Here is a tiny trained network, its code and every weight. The questions are about switching its units off for an input and a class, where a switched-off unit gives its printed mean instead of its output.

import numpy as np


def w(rows, s, z=0):
    codes = np.array(rows[::2]) - 128.0
    scale = np.full(codes.shape[1], s)
    scale[-1] = z or s
    return codes * scale


def norm(h):
    return h / np.sqrt((h * h).mean(-1, keepdims=True) + 1e-5)


def f(y):
    return y / 2 * (1 + np.tanh(0.7978845608 * (y + 0.044715 * y**3)))


def log_softmax(a):
    a = a - a.max(-1, keepdims=True)
    return a - np.log(np.exp(a).sum(-1, keepdims=True))


def net(x, mask):
    res = np.array(x, float).reshape(1, 8) / 4 @ E
    u = 0
    for l in range(4):
        y = f(norm(res) @ A[l][:, :-1].T + A[l][:, -1])
        res = res + np.where(mask[u : u + 4], y, B[l][:, -1]) @ B[l][:, :-1]
        u += 4
    return log_softmax(norm(res)[-1] @ U[:, :-1].T + U[:, -1])


A, B = {}, {}
E = w([
[129,130,129,128,124,131,127,129],'x0',
[123,180,1,125,138,131,148,110],'x1',
[125,129,129,130,129,125,128,127],'x2',
[170,75,111,86,140,123,174,13],'x3',
[126,131,130,128,128,130,127,125],'x4',
[126,126,126,126,126,131,128,131],'x5',
[129,126,128,127,124,130,129,131],'x6',
[82,144,148,74,178,167,191,157],'x7',
],0.0035)
A[0] = w([
[98,126,235,147,125,117,40,252,107],'L0N1',
[75,229,19,209,107,153,106,217,32],'L0N2',
[187,177,25,229,96,123,54,144,5],'L0N3',
[89,156,127,80,149,144,148,178,99],'L0N4',
],0.0034,0.0014)
B[0] = w([
[104,169,5,226,101,165,224,2,253],'L0N1',
[158,111,227,33,149,57,49,151,216],'L0N2',
[13,128,156,90,41,60,116,59,187],'L0N3',
[129,145,130,107,197,181,148,125,140],'L0N4',
],0.0036,0.0032)
A[1] = w([
[188,61,132,195,62,100,117,77,237],'L1N1',
[141,129,3,85,130,105,137,84,1],'L1N2',
[148,132,79,110,140,123,138,125,9],'L1N3',
[115,128,193,51,179,140,107,193,53],'L1N4',
],0.0045,0.00067)
B[1] = w([
[213,146,79,81,212,153,52,128,252],'L1N1',
[91,181,184,252,94,162,117,205,175],'L1N2',
[103,126,223,206,136,158,123,184,124],'L1N3',
[196,121,82,158,148,153,121,183,148],'L1N4',
],0.0035,0.0036)
A[2] = w([
[164,82,173,64,174,187,191,78,110],'L2N1',
[4,177,112,164,110,144,231,142,84],'L2N2',
[52,118,136,210,152,205,243,153,1],'L2N3',
[116,164,61,225,39,66,60,62,110],'L2N4',
],0.0035,0.00097)
B[2] = w([
[61,116,129,129,67,55,74,164,169],'L2N1',
[196,124,138,75,156,126,112,32,183],'L2N2',
[119,168,107,96,96,89,152,3,186],'L2N3',
[119,50,183,173,108,152,199,199,252],'L2N4',
],0.0039,0.0036)
A[3] = w([
[118,111,110,101,170,147,193,69,21],'L3N1',
[42,49,193,31,117,89,158,140,12],'L3N2',
[138,50,143,252,95,176,198,138,46],'L3N3',
[143,146,87,233,111,164,132,131,41],'L3N4',
],0.0045,0.0011)
B[3] = w([
[70,179,170,173,62,111,118,119,168],'L3N1',
[105,167,115,222,32,82,66,233,177],'L3N2',
[181,151,39,176,150,255,158,184,255],'L3N3',
[126,99,134,143,67,158,136,197,190],'L3N4',
],0.0041,0.0026)
U = w([
[169,91,72,221,104,225,164,167,147],'0',
[63,110,170,134,49,32,74,186,180],'1',
[71,192,131,112,133,135,190,1,166],'2',
[116,178,117,47,251,131,121,217,3],'3',
[193,23,134,80,172,108,63,58,95],'4',
],0.0089,0.0019)

Each question gives the input, the list of numbers given to net, and the class t.
The units are the neurons (one row each of A and B). Each row of codes is followed by its name. A weight is (code - 128) times the scale printed after its matrix; where a second scale follows, it is the last column's (A, B and U).
mask holds one flag per neuron, layer by layer. A switched-off neuron (its flag False) gives its mean, the last column of its row in B, instead of its output. The means were averaged over made-up inputs and are rounded, as every weight is.
A unit's drop is (log p(t) with every unit on - log p(t) with that unit switched off) / (log p(t) with every unit on - log p(t) with every unit switched off).
The circuit of an input: a set's keep is (log p(t) with only the set's units on - log p(t) with every unit switched off) / (log p(t) with every unit on - log p(t) with every unit switched off). Starting from the 12 units with the biggest drops (on a tie, the unit counted first), units are removed one at a time, each time the one whose removal leaves the highest keep (on an exact tie, the one counted first), for as long as the keep stays at least 0.8.
units of the circuit, in order: the units of the circuit, biggest drop first
most important unit: the unit with the biggest drop
top k neurons: the k neurons with the biggest drops, biggest first
k most important neurons of layer l: the k neurons of layer l with the biggest drops, biggest first
drop of u: that unit's drop, to one decimal
input [-8,-6,3,-2,-8,-2,2,8], class 2: units of the circuit, in order => [L0N1 L2N3]
input [3,-6,-4,5,1,6,8,2], class 1: units of the circuit, in order => [L3N2 L2N1]
input [-8,2,-2,-3,0,1,-1,-3], class 1: units of the circuit, in order => [L0N3]
input [-8,6,-2,-7,3,-4,-6,-4], class 1: 2 most important neurons of layer 0 => [L0N2 L0N3]
input [-8,0,-8,2,7,0,-3,7], class 1: top 3 neurons => [L0N1 L2N1 L1N1]
input [6,6,-5,-1,-1,-3,-6,0], class 1: top 4 neurons => [L0N3 L0N2 L1N1 L0N1]
input [0,8,5,-8,-3,-5,7,-3], class 1: units of the circuit, in order => [L0N3 L0N2]
input [-7,-8,5,4,6,-6,-6,7], class 1: top 2 neurons => [L3N2 L2N1]
input [-3,-5,1,0,-1,-1,4,-6], class 0: top 2 neurons => [L0N2 L0N1]
input [-8,-1,8,-6,-4,-6,-2,-5], class 0: top 3 neurons => [L0N1 L2N4 L3N3]
input [5,-1,-1,-2,-1,2,6,1], class 2: top 2 neurons => [L2N3 L2N2]
input [0,6,6,-2,6,-8,0,1], class 3: top 3 neurons => [L0N2 L0N1 L1N4]
input [-8,0,-4,0,3,-7,0,4], class 2: top 3 neurons => [L0N2 L1N1 L2N4]
input [3,1,-8,-7,-7,1,-3,0], class 1: top 3 neurons => [L0N2 L1N1 L3N3]
input [3,-7,-6,-8,-5,6,-4,-2], class 0: units of the circuit, in order => [L0N1]
input [7,3,2,8,2,-5,-5,-6], class 0: top 2 neurons => [L1N2 L0N2]
input [-1,3,-1,-6,-5,3,7,2], class 3: 2 most important neurons of layer 0 => [L0N2 L0N4]
input [-5,3,4,-7,-5,-5,7,2], class 3: 2 most important neurons of layer 0 => [L0N2 L0N4]
input [3,-8,1,-2,4,4,6,8], class 2: top 3 neurons => [L0N1 L0N2 L2N3]
input [-4,4,2,-5,-6,3,6,-3], class 1: units of the circuit, in order => [L0N2]
input [4,0,-2,4,-5,-8,-2,0], class 4: top 2 neurons => [L0N1 L2N4]
input [-7,0,3,-8,8,-7,5,3], class 2: top 2 neurons => [L0N1 L1N1]
input [-7,3,5,-3,-3,4,-5,-1], class 1: top 2 neurons => [L0N3 L1N1]
input [0,-5,-8,-1,4,-5,-4,-3], class 0: 2 most important neurons of layer 0 => [L0N1 L0N2]
input [4,2,-3,-8,4,-2,-7,2], class 3: drop of L1N2 => 0.1
input [1,-1,-5,-7,4,-1,7,3], class 2: drop of L0N4 => 0.0
input [-2,-5,-4,4,5,1,3,3], class 1: most important unit => L3N2
input [6,5,6,7,-5,6,4,-4], class 0: drop of L1N2 => 0.4
